grid =
[[131 138 126 122 105 120 121]
 [142 124 143 128 120 133 124]
 [127 115 145 135 147 128 133]
 [129 135 115 125 143 126 120]
 [141 142 109 127 131 118 121]
 [140 130 135 127 129 117 125]
 [133 145 140 136 130 118 114]
 [122 147 119 139 130 128 137]
 [139 117 143 127 128 140 141]
 [132 118 137 138 140 113 127]
 [125 107 130 129 140 110 128]]
Indices start at 0.
Find the entry in row 0 and column 1.
138
The entry directly above the centre entry is 127
Find the top-left entry.
131
The entry in the bottom-right corner: 128
The entry in the top-right corner: 121
The entry just left of the centre entry -> 135
Find the entry at row 0, column 2.
126
Find the entry in row 1 and column 0.
142
Find the entry just right of the centre entry.
129
The entry in row 2 and column 0 -> 127
Find the entry at the centre.
127
Find the entry at row 1, column 2.
143
Find the entry directly below 105.
120
Find the bottom-left entry.
125
Find the entry directly below the centre entry.
136
Find the smallest entry.
105

data =
130  136  129  124  132  134  132  123  127  124  119  128  124  137  129
131  133  124  142  128  125  125  129  124  116  125  129  123  135  129
132  116  143  123  128  133  142  133  128  144  126  128  122  124  111
130  133  125  124  131  124  130  111  106  124  115  120  130  126  123
119  113  134  135  133  115  130  143  119  125  131  141  128  110  115
138  131  133  127  120  120  128  141  115  126  127  131  131  122  131
132  132  131  127  125  126  127  134  129  124  119  147  129  139  135
138  129  131  146  132  134  125  132  131  133  135  120  130  126  122
138  130  141  126  129  127  137  127  133  135  129  127  125  119  123
125  139  137  109  126  119  136  111  116  141  117  133  131  120  136
129  129  138  119  131  136  135  136  131  143  132  124  130  121  125
Counting starts at 0.
The bottom-right entry: 125
The entry at row 0, column 0: 130
The entry directly below the centre entry: 134
The entry in the top-right corner -> 129
Find the entry directly below 110.
Answer: 122
Find the entry just right of the centre entry.
Answer: 115
Find the largest entry.
Answer: 147
The entry at row 0, column 1: 136
The entry in row 2 and column 2 -> 143
The bottom entry of the column that holds the largest entry: 124
Find the entry in row 1 and column 0.
Answer: 131
Find the bottom-left entry.
Answer: 129
The entry in row 2 and column 0: 132
The entry directly below the smallest entry -> 119
Find the entry just left of the smallest entry.
Answer: 111
The entry just left of the centre entry is 128
Find the entry just right of the largest entry.
Answer: 129
The entry directly above the smallest entry is 128
Find the entry directly above the largest entry.
Answer: 131
The entry in row 1 and column 2: 124
The top entry of the column that holds the largest entry -> 128
The entry at the centre is 141

m =
[[137 130 126 104 121 134 132 133]
 [137 130 126 103 121 134 132 133]
 [137 130 126 108 122 134 132 133]
 [137 126 128 108 116 134 132 133]]
Rows and columns are numbered from 0.
The entry just left of the smallest entry is 126
Which number is the entry in row 1 and column 0?
A: 137
Which number is the entry just right of the smallest entry?
A: 121
The bottom entry of the column that holds the smallest entry: 108
Which number is the entry in the bottom-right corner?
A: 133
Which number is the entry directly below the smallest entry?
A: 108
Which number is the entry in the top-left corner?
A: 137
Which number is the top entry of the column that holds the smallest entry?
A: 104
Which number is the entry in the top-right corner?
A: 133
Which number is the entry at row 0, column 1?
A: 130
The entry at row 1, column 1: 130

[[148 120 126 135 145 149 136 123]
 [149 117 126 136 143 148 136 123]
 [149 118 126 135 144 148 136 123]]
Rows and columns are numbered from 0.
The entry in row 0 and column 1 -> 120
The top-right entry is 123
The entry in row 2 and column 0: 149
Give the top-left entry.
A: 148
The entry in row 0 and column 2: 126
The entry in the bottom-right corner is 123
The entry at row 1, column 0: 149
Give the entry at row 1, column 1.
A: 117
